Below is a small trained network, with its code and all its weights. Each question gives an input and a class and asks what happens when units are switched off, that is, made to give their printed mean instead of their output.

import numpy as np


def w(rows, s, z=0):
    codes = np.array(rows[::2]) - 128.0
    scale = np.full(codes.shape[1], s)
    scale[-1] = z or s
    return codes * scale


def norm(h):
    return h / np.sqrt((h * h).mean(-1, keepdims=True) + 1e-5)


def f(y):
    return np.maximum(y, 0)


def log_softmax(a):
    a = a - a.max(-1, keepdims=True)
    return a - np.log(np.exp(a).sum(-1, keepdims=True))


def net(x, mask):
    res = np.array(x, float).reshape(1, 8) / 4 @ E
    u = 0
    for l in range(4):
        y = f(norm(res) @ A[l][:, :-1].T + A[l][:, -1])
        res = res + np.where(mask[u : u + 3], y, B[l][:, -1]) @ B[l][:, :-1]
        u += 3
    return log_softmax(norm(res)[-1] @ U[:, :-1].T + U[:, -1])


A, B = {}, {}
E = w([
[186,30,248,151,97,54,146,117,110],'x0',
[126,139,135,137,127,127,126,126,122],'x1',
[49,89,98,169,239,154,230,128,37],'x2',
[74,197,162,59,195,21,127,214,196],'x3',
[130,117,127,121,137,133,110,126,128],'x4',
[120,124,125,127,127,127,129,127,133],'x5',
[125,116,125,116,129,132,122,128,132],'x6',
[130,129,131,134,130,131,133,130,130],'x7',
],0.014)
A[0] = w([
[177,141,96,168,6,226,75,69,155,174],'L0N0',
[122,82,97,196,78,221,168,60,41,46],'L0N1',
[145,29,183,184,67,104,138,107,123,3],'L0N2',
],0.017,0.0028)
B[0] = w([
[73,71,5,114,57,78,120,151,65,239],'L0N0',
[190,106,168,130,180,181,99,158,155,249],'L0N1',
[186,166,175,73,149,132,176,84,82,201],'L0N2',
],0.016,0.02)
A[1] = w([
[172,132,196,151,68,118,95,124,252,6],'L1N0',
[104,22,203,216,116,23,117,149,142,21],'L1N1',
[86,154,102,152,98,92,101,150,175,30],'L1N2',
],0.026,0.0022)
B[1] = w([
[110,137,133,144,108,141,58,50,142,245],'L1N0',
[157,116,176,64,80,178,253,196,144,243],'L1N1',
[146,126,93,163,189,76,73,147,134,254],'L1N2',
],0.018,0.0081)
A[2] = w([
[122,116,48,148,98,244,112,167,190,108],'L2N0',
[102,185,213,108,84,129,114,101,189,5],'L2N1',
[4,165,152,113,199,57,213,96,102,50],'L2N2',
],0.025,0.0028)
B[2] = w([
[6,197,173,169,110,174,102,108,113,252],'L2N0',
[87,123,165,82,69,160,121,87,181,205],'L2N1',
[78,83,104,205,142,88,163,189,227,220],'L2N2',
],0.015,0.012)
A[3] = w([
[151,251,155,66,60,54,54,152,205,87],'L3N0',
[203,218,122,140,187,110,66,59,133,3],'L3N1',
[199,149,124,66,11,121,89,104,132,42],'L3N2',
],0.029,0.0043)
B[3] = w([
[158,139,170,7,158,105,42,135,143,245],'L3N0',
[155,117,49,131,126,94,109,201,50,177],'L3N1',
[135,171,133,210,100,134,210,39,174,250],'L3N2',
],0.021,0.017)
U = w([
[67,106,32,149,57,122,89,126,71,244],'0',
[131,156,91,65,149,55,41,168,144,124],'1',
[66,150,142,187,176,250,78,149,72,14],'2',
[50,149,116,198,200,99,127,197,207,10],'3',
[183,120,124,153,52,129,216,51,98,148],'4',
[153,152,197,43,100,93,125,79,204,172],'5',
[205,75,191,123,200,170,166,119,40,202],'6',
[128,95,202,99,143,109,236,213,166,81],'7',
],0.017,0.0012)

Each question gives the input, the list of numbers given to net, and the class t.
The units are the neurons (one row each of A and B). Each row of codes is followed by its name. A weight is (code - 128) times the scale printed after its matrix; where a second scale follows, it is the last column's (A, B and U).
mask holds one flag per neuron, layer by layer. A switched-off neuron (its flag False) gives its mean, the last column of its row in B, instead of its output. The means were averaged over made-up inputs and are rounded, as every weight is.
A unit's drop is (log p(t) with every unit on - log p(t) with that unit switched off) / (log p(t) with every unit on - log p(t) with every unit switched off).
The circuit of an input: a set's keep is (log p(t) with only the set's units on - log p(t) with every unit switched off) / (log p(t) with every unit on - log p(t) with every unit switched off). Starting from all 12 units, units are removed one at a time, each time the one whose removal leaves the highest keep (on an exact tie, the one counted first), for as long as the keep stays at least 0.8.
circuit, biggest first: the units of the circuit, biggest drop first
k most important neurons: the k neurons with the biggest drops, biggest first
top k neurons in layer l: the k neurons of layer l with the biggest drops, biggest first
input [-6,3,-4,-2,5,-1,-2,-7], class 0: circuit, biggest first -> L0N0
input [-8,-7,1,4,-4,3,7,-7], class 3: circuit, biggest first -> L2N2, L0N1
input [8,-7,2,-3,-4,-4,2,3], class 6: 2 most important neurons -> L0N2, L0N0
input [0,8,2,4,2,-2,5,1], class 3: circuit, biggest first -> L0N1, L2N2
input [1,6,1,-5,-6,-2,-6,-6], class 6: 2 most important neurons -> L0N1, L0N2
input [0,-1,-1,5,1,5,-2,-5], class 1: 2 most important neurons -> L1N2, L0N1
input [-4,0,-3,3,-3,-1,-4,6], class 1: 4 most important neurons -> L0N2, L1N2, L0N1, L3N0
input [1,5,4,6,2,-5,-2,-4], class 7: circuit, biggest first -> L0N2, L1N1
input [-1,-5,-7,1,-2,-7,1,7], class 1: circuit, biggest first -> L0N2, L1N2
input [3,-4,1,8,0,-2,4,2], class 7: 2 most important neurons -> L0N1, L1N1
input [0,2,8,-7,-8,3,-8,0], class 2: circuit, biggest first -> L2N0, L0N1
input [-6,-6,2,6,8,-7,5,-6], class 3: circuit, biggest first -> L2N2, L0N1
input [-2,-4,-4,3,-2,6,6,8], class 1: top 2 neurons in layer 0 -> L0N2, L0N1
input [1,5,-4,-2,-2,0,3,2], class 4: circuit, biggest first -> L3N2
input [3,3,5,1,5,6,5,-5], class 7: 2 most important neurons -> L0N1, L2N2
input [0,4,0,3,2,-4,1,5], class 1: 4 most important neurons -> L1N2, L0N2, L0N1, L0N0
input [-1,-3,2,1,-6,-3,4,7], class 3: 2 most important neurons -> L0N1, L0N0
input [-1,-4,-1,6,-5,5,1,-6], class 1: 2 most important neurons -> L0N1, L0N2
input [6,-4,1,-1,-8,2,8,4], class 6: 3 most important neurons -> L0N2, L0N0, L1N0
input [-8,-2,6,1,-3,-7,-1,-3], class 3: circuit, biggest first -> L2N2
input [2,-7,3,-8,5,2,-1,-3], class 6: 2 most important neurons -> L0N1, L0N2
input [0,2,-7,0,-5,3,2,5], class 0: 2 most important neurons -> L0N0, L0N2
input [4,-8,1,4,4,-4,-4,-1], class 7: 2 most important neurons -> L0N1, L1N0
input [0,-1,-3,-7,4,-5,5,-2], class 0: top 2 neurons in layer 2 -> L2N0, L2N1
input [0,5,1,2,1,6,4,-2], class 3: circuit, biggest first -> L0N1, L2N2
input [0,8,4,-7,0,-6,-4,5], class 2: 4 most important neurons -> L0N1, L2N0, L0N0, L3N0
input [3,-6,4,8,3,-4,4,4], class 7: circuit, biggest first -> L1N1
